Below is a small trained network, with its code and all its weights. Each question gives an input and a class and asks what happens when units are switched off, that is, made to give their printed mean instead of their output.

import numpy as np


def w(rows, s, z=0):
    codes = np.array(rows[::2]) - 128.0
    scale = np.full(codes.shape[1], s)
    scale[-1] = z or s
    return codes * scale


def f(y):
    return np.maximum(y, 0)


def log_softmax(a):
    a = a - a.max(-1, keepdims=True)
    return a - np.log(np.exp(a).sum(-1, keepdims=True))


def net(x, mask):
    res = np.array(x, float).reshape(1, 3) / 4 @ E
    y = f(res @ A[0][:, :-1].T + A[0][:, -1])
    res = res + np.where(mask, y, B[0][:, -1]) @ B[0][:, :-1]
    return log_softmax(res[-1] @ U[:, :-1].T + U[:, -1])


A, B = {}, {}
E = w([
[92,75,242,154,95,217,143,176,63,127],'x0',
[49,54,146,85,174,49,158,154,180,118],'x1',
[254,176,216,168,134,79,159,198,160,79],'x2',
],0.0098)
A[0] = w([
[223,160,199,128,142,36,159,197,154,109,35],'n0',
[83,101,203,124,126,201,140,169,98,126,2],'n1',
[182,225,57,136,114,235,116,103,83,131,165],'n2',
[57,120,77,128,120,186,101,101,112,142,232],'n3',
[53,105,75,127,116,224,105,78,95,145,16],'n4',
[234,181,250,163,112,214,130,176,93,118,84],'n5',
[59,112,105,124,139,88,105,111,163,133,92],'n6',
[55,48,248,124,122,225,152,178,77,125,130],'n7',
],0.013,0.0082)
B[0] = w([
[109,130,134,183,113,157,36,17,149,147,213],'n0',
[98,42,97,103,133,92,155,79,117,128,181],'n1',
[111,128,165,185,125,138,46,47,167,138,227],'n2',
[137,59,82,93,134,94,188,76,121,125,221],'n3',
[143,202,183,163,134,128,76,192,157,116,198],'n4',
[121,121,107,57,143,108,216,253,95,115,236],'n5',
[128,75,139,117,111,166,149,159,52,120,170],'n6',
[154,198,136,179,122,145,53,80,164,137,250],'n7',
],0.013,0.02)
U = w([
[93,88,121,151,124,125,107,48,141,144,218],'0',
[150,203,164,173,125,155,83,114,160,135,199],'1',
[105,85,101,58,154,121,249,176,71,106,4],'2',
],0.016,0.002)

Each question gives the input, the list of numbers given to net, and the class t.
The units are the neurons (one row each of A and B). Each row of codes is followed by its name. A weight is (code - 128) times the scale printed after its matrix; where a second scale follows, it is the last column's (A, B and U).
mask holds one flag per neuron, in row order. A switched-off neuron (its flag False) gives its mean, the last column of its row in B, instead of its output. The means were averaged over made-up inputs and are rounded, as every weight is.
A unit's drop is (log p(t) with every unit on - log p(t) with that unit switched off) / (log p(t) with every unit on - log p(t) with every unit switched off).
The circuit of an input: a set's keep is (log p(t) with only the set's units on - log p(t) with every unit switched off) / (log p(t) with every unit on - log p(t) with every unit switched off). Starting from all 8 units, units are removed one at a time, each time the one whose removal leaves the highest keep (on an exact tie, the one counted first), for as long as the keep stays at least 0.8.
units of the circuit, in order: the units of the circuit, biggest drop first
k most important neurons: the k neurons with the biggest drops, biggest first
drop when u is switched off: that unit's drop, to one decimal
input [2,-5,-6], class 1: units of the circuit, in order : [n4]
input [2,-4,-4], class 1: 4 most important neurons : [n4; n1; n0; n6]
input [1,-3,-7], class 1: 2 most important neurons : [n4; n1]
input [6,-6,-7], class 1: 2 most important neurons : [n4; n7]
input [5,3,2], class 1: 2 most important neurons : [n7; n3]
input [5,-4,1], class 2: 2 most important neurons : [n5; n0]
input [4,-3,-8], class 1: 2 most important neurons : [n4; n7]
input [3,1,1], class 1: 3 most important neurons : [n3; n7; n6]
input [-3,-7,-1], class 0: 2 most important neurons : [n7; n4]
input [4,3,1], class 1: 2 most important neurons : [n7; n3]
input [3,-2,-3], class 1: 3 most important neurons : [n4; n7; n0]
input [7,-3,-6], class 1: 2 most important neurons : [n4; n7]
input [-8,-8,-1], class 0: drop when n4 is switched off : 1.2
input [6,-5,3], class 2: most important neuron : [n5]
input [0,5,7], class 0: drop when n7 is switched off : 2.2
input [-8,2,8], class 0: drop when n3 is switched off : -0.1
input [-5,3,7], class 0: drop when n0 is switched off : 1.0
input [4,-2,-6], class 1: 2 most important neurons : [n4; n7]
